Below is a small trained network, with its code and all its weights. Each question gives an input and a class and asks what happens when units are switched off, that is, made to give their printed mean instead of their output.

import numpy as np


def w(rows, s, z=0):
    codes = np.array(rows[::2]) - 128.0
    scale = np.full(codes.shape[1], s)
    scale[-1] = z or s
    return codes * scale


def norm(h):
    return h / np.sqrt((h * h).mean(-1, keepdims=True) + 1e-5)


def f(y):
    return np.maximum(y, 0)


def log_softmax(a):
    a = a - a.max(-1, keepdims=True)
    return a - np.log(np.exp(a).sum(-1, keepdims=True))


def net(x, mask):
    res = np.array(x, float).reshape(1, 8) / 4 @ E
    u = 0
    for l in range(2):
        y = f(norm(res) @ A[l][:, :-1].T + A[l][:, -1])
        res = res + np.where(mask[u : u + 3], y, B[l][:, -1]) @ B[l][:, :-1]
        u += 3
    return log_softmax(norm(res)[-1] @ U[:, :-1].T + U[:, -1])


A, B = {}, {}
E = w([
[120,125,124,138],'x0',
[135,219,186,133],'x1',
[130,125,119,120],'x2',
[147,167,90,96],'x3',
[132,122,135,132],'x4',
[2,153,80,146],'x5',
[154,153,75,206],'x6',
[126,125,122,128],'x7',
],0.0084)
A[0] = w([
[144,142,130,196,68],'L0N1',
[200,131,133,118,3],'L0N2',
[182,162,46,249,27],'L0N3',
],0.013,0.0051)
B[0] = w([
[112,174,241,64,167],'L0N1',
[166,117,123,174,164],'L0N2',
[68,54,198,1,254],'L0N3',
],0.0079,0.0054)
A[1] = w([
[253,102,145,166,74],'L1N1',
[101,40,208,244,37],'L1N2',
[157,11,2,147,1],'L1N3',
],0.0084,0.0023)
B[1] = w([
[84,118,171,216,250],'L1N1',
[111,250,143,121,221],'L1N2',
[216,243,133,102,253],'L1N3',
],0.013,0.0028)
U = w([
[94,56,189,80,98],'0',
[118,141,154,132,161],'1',
[160,199,119,141,130],'2',
[128,174,136,140,73],'3',
[123,140,146,131,77],'4',
[109,76,79,247,253],'5',
],0.011,0.0036)

Each question gives the input, the list of numbers given to net, and the class t.
The units are the neurons (one row each of A and B). Each row of codes is followed by its name. A weight is (code - 128) times the scale printed after its matrix; where a second scale follows, it is the last column's (A, B and U).
mask holds one flag per neuron, layer by layer. A switched-off neuron (its flag False) gives its mean, the last column of its row in B, instead of its output. The means were averaged over made-up inputs and are rounded, as every weight is.
A unit's drop is (log p(t) with every unit on - log p(t) with that unit switched off) / (log p(t) with every unit on - log p(t) with every unit switched off).
The circuit of an input: a set's keep is (log p(t) with only the set's units on - log p(t) with every unit switched off) / (log p(t) with every unit on - log p(t) with every unit switched off). Starting from all 6 units, units are removed one at a time, each time the one whose removal leaves the highest keep (on an exact tie, the one counted first), for as long as the keep stays at least 0.8.
circuit, biggest first: the units of the circuit, biggest drop first
unit that matters most: the unit with the biggest drop
top k neurons in layer l: the k neurons of layer l with the biggest drops, biggest first
drop of u: that unit's drop, to one decimal
input [4,-1,-4,5,4,7,0,-3], class 5: circuit, biggest first => L0N3; L1N3
input [-1,-8,-3,5,3,2,-4,-2], class 2: circuit, biggest first => L1N3; L0N3
input [0,6,6,-2,4,4,7,8], class 0: circuit, biggest first => L0N3; L1N3
input [-1,2,0,-1,-1,-8,-1,-7], class 5: unit that matters most => L1N1
input [-3,-4,6,-7,-7,-5,-3,8], class 3: top 2 neurons in layer 0 => L0N3; L0N1
input [6,-7,7,-8,-4,-6,-5,-7], class 3: circuit, biggest first => L0N3; L1N3; L1N2
input [3,-7,-4,-8,2,4,-1,5], class 3: circuit, biggest first => L1N3; L1N2
input [6,2,-5,-2,7,-8,1,0], class 5: circuit, biggest first => L1N1; L0N3
input [-2,-2,-1,6,-5,-7,5,-2], class 5: top 2 neurons in layer 1 => L1N1; L1N2
input [-7,-6,-1,-8,6,1,-2,-2], class 3: circuit, biggest first => L0N3; L1N2
input [1,-6,3,2,1,-3,-2,7], class 2: circuit, biggest first => L1N3; L0N3
input [0,4,-1,-2,-8,-8,3,3], class 5: top 2 neurons in layer 0 => L0N2; L0N3
input [-7,2,-4,-1,3,8,8,-6], class 0: top 2 neurons in layer 0 => L0N3; L0N1
input [-7,4,4,-7,2,1,8,8], class 0: circuit, biggest first => L0N3
input [0,-8,3,-4,8,-8,-7,6], class 2: top 2 neurons in layer 0 => L0N3; L0N1
input [-5,0,1,1,4,-8,4,-8], class 5: top 2 neurons in layer 1 => L1N1; L1N3
input [4,4,1,-2,4,-5,-2,-5], class 5: drop of L1N1 => 0.5
input [4,5,-1,3,7,1,8,-7], class 0: drop of L0N3 => 0.7
input [-3,5,1,4,4,1,6,4], class 0: drop of L0N3 => 0.7
input [3,2,-6,4,3,-1,7,-7], class 0: drop of L0N3 => 0.6
input [2,-8,-6,4,-4,-4,8,7], class 0: top neuron in layer 1 => L1N2
